Here is a tiny trained network, its code and every weight. The questions are about switching its units off for an input and a class, where a switched-off unit gives its printed mean instead of its output.

import numpy as np


def w(rows, s, z=0):
    codes = np.array(rows[::2]) - 128.0
    scale = np.full(codes.shape[1], s)
    scale[-1] = z or s
    return codes * scale


def f(y):
    return np.maximum(y, 0)


def log_softmax(a):
    a = a - a.max(-1, keepdims=True)
    return a - np.log(np.exp(a).sum(-1, keepdims=True))


def net(x, mask):
    res = np.array(x, float).reshape(1, 8) / 4 @ E
    y = f(res @ A[0][:, :-1].T + A[0][:, -1])
    res = res + np.where(mask, y, B[0][:, -1]) @ B[0][:, :-1]
    return log_softmax(res[-1] @ U[:, :-1].T + U[:, -1])


A, B = {}, {}
E = w([
[106,244,159,177,149,141,186,176,131,86,197,198],'x0',
[82,141,162,155,85,106,136,126,113,157,148,94],'x1',
[125,139,135,117,125,108,119,127,127,138,119,135],'x2',
[206,185,112,175,140,127,55,123,189,97,193,41],'x3',
[66,113,150,188,109,128,45,121,81,60,80,142],'x4',
[197,127,117,141,64,194,91,255,24,155,122,108],'x5',
[197,151,85,185,25,67,198,89,113,78,51,115],'x6',
[122,128,140,163,129,110,132,141,133,147,125,123],'x7',
],0.0091)
A[0] = w([
[141,55,103,104,86,127,79,84,146,188,84,73,80],'neuron 0',
[99,249,141,139,91,142,185,172,182,86,157,217,50],'neuron 1',
[142,38,112,95,115,91,111,90,152,161,95,70,35],'neuron 2',
[63,83,110,110,84,113,234,121,83,189,61,246,61],'neuron 3',
[1,143,174,134,155,113,68,148,170,242,198,93,76],'neuron 4',
[199,187,78,181,86,94,68,77,199,127,185,73,77],'neuron 5',
[138,177,132,159,54,29,206,90,93,111,70,79,72],'neuron 6',
[210,118,137,83,130,130,233,135,158,243,169,118,167],'neuron 7',
[172,137,58,172,21,94,197,88,152,84,105,129,2],'neuron 8',
[54,120,115,131,170,46,150,23,250,96,149,168,82],'neuron 9',
],0.0078,0.0093)
B[0] = w([
[147,201,100,234,145,112,201,83,24,161,204,83,202],'neuron 0',
[123,162,129,183,207,122,175,55,48,161,124,65,196],'neuron 1',
[130,212,169,139,174,116,205,139,115,121,162,120,182],'neuron 2',
[61,174,168,93,145,117,85,171,254,109,156,20,218],'neuron 3',
[252,70,107,99,165,168,158,98,164,111,43,156,213],'neuron 4',
[34,126,227,70,122,102,97,145,189,139,134,80,221],'neuron 5',
[207,11,122,80,150,172,151,102,109,150,144,170,203],'neuron 6',
[49,99,96,176,61,89,111,98,135,106,69,220,252],'neuron 7',
[190,75,117,76,217,172,67,133,133,183,117,149,189],'neuron 8',
[153,163,62,181,46,143,103,236,103,144,169,206,242],'neuron 9',
],0.0086,0.011)
U = w([
[187,63,127,86,195,162,148,115,153,163,125,154,69],'0',
[135,190,148,181,185,93,218,83,91,168,159,99,28],'1',
[174,149,115,160,1,157,119,230,106,174,127,136,80],'2',
[107,147,175,108,119,110,114,147,233,149,139,49,68],'3',
[141,111,146,153,93,124,152,104,138,110,101,131,255],'4',
[137,120,137,133,85,123,144,107,129,121,111,136,240],'5',
[101,88,146,199,60,96,111,51,127,94,74,159,191],'6',
],0.009,0.0093)

Each question gives the input, the list of numbers given to net, and the class t.
The units are the neurons (one row each of A and B). Each row of codes is followed by its name. A weight is (code - 128) times the scale printed after its matrix; where a second scale follows, it is the last column's (A, B and U).
mask holds one flag per neuron, in row order. A switched-off neuron (its flag False) gives its mean, the last column of its row in B, instead of its output. The means were averaged over made-up inputs and are rounded, as every weight is.
A unit's drop is (log p(t) with every unit on - log p(t) with that unit switched off) / (log p(t) with every unit on - log p(t) with every unit switched off).
The circuit of an input: a set's keep is (log p(t) with only the set's units on - log p(t) with every unit switched off) / (log p(t) with every unit on - log p(t) with every unit switched off). Starting from all 10 units, units are removed one at a time, each time the one whose removal leaves the highest keep (on an exact tie, the one counted first), for as long as the keep stays at least 0.8.
circuit, biggest first: the units of the circuit, biggest drop first
unit that matters most: the unit with the biggest drop
k most important neurons: the k neurons with the biggest drops, biggest first
input [8,-5,5,4,6,1,5,-8], class 1: unit that matters most	neuron 1
input [8,5,-2,6,7,-2,2,5], class 1: 2 most important neurons	neuron 1; neuron 7
input [5,-5,2,3,7,-6,8,7], class 0: circuit, biggest first	neuron 8; neuron 6
input [-8,-5,-4,8,2,8,5,-8], class 1: circuit, biggest first	neuron 0; neuron 9
input [6,-6,3,7,-8,3,0,5], class 6: 2 most important neurons	neuron 7; neuron 3
input [-4,6,-1,7,-2,-3,5,-1], class 3: 2 most important neurons	neuron 5; neuron 4
input [-6,8,7,6,5,6,-7,-2], class 4: circuit, biggest first	neuron 8; neuron 4
input [-2,1,-4,7,-2,5,7,-5], class 0: 4 most important neurons	neuron 8; neuron 6; neuron 3; neuron 9
input [6,7,-8,-2,-5,6,-3,-8], class 5: 2 most important neurons	neuron 9; neuron 0
input [-8,-3,5,-1,3,-3,5,2], class 1: 2 most important neurons	neuron 0; neuron 2
input [3,-1,4,6,1,-2,6,-5], class 0: circuit, biggest first	neuron 6; neuron 8
input [-7,-4,-5,4,-4,7,5,8], class 5: 4 most important neurons	neuron 9; neuron 7; neuron 1; neuron 5
input [-2,4,8,-4,6,6,6,-4], class 0: 2 most important neurons	neuron 6; neuron 9
input [6,-6,-7,-3,-7,1,3,6], class 6: 2 most important neurons	neuron 7; neuron 0
input [-6,3,4,8,1,-7,4,1], class 3: circuit, biggest first	neuron 5
input [7,8,6,-8,8,2,-7,0], class 3: 2 most important neurons	neuron 3; neuron 6
input [-1,3,2,-4,3,-1,5,-2], class 0: circuit, biggest first	neuron 6; neuron 7
input [-5,-4,-4,1,3,5,5,4], class 0: circuit, biggest first	neuron 9; neuron 7
input [5,7,4,8,1,6,3,-6], class 3: 2 most important neurons	neuron 5; neuron 9
input [-3,7,0,-8,-2,-6,-7,4], class 3: circuit, biggest first	neuron 3
input [-8,1,8,7,5,7,3,-5], class 1: circuit, biggest first	neuron 0; neuron 9
input [8,0,4,0,7,8,8,2], class 0: circuit, biggest first	neuron 6; neuron 8; neuron 9
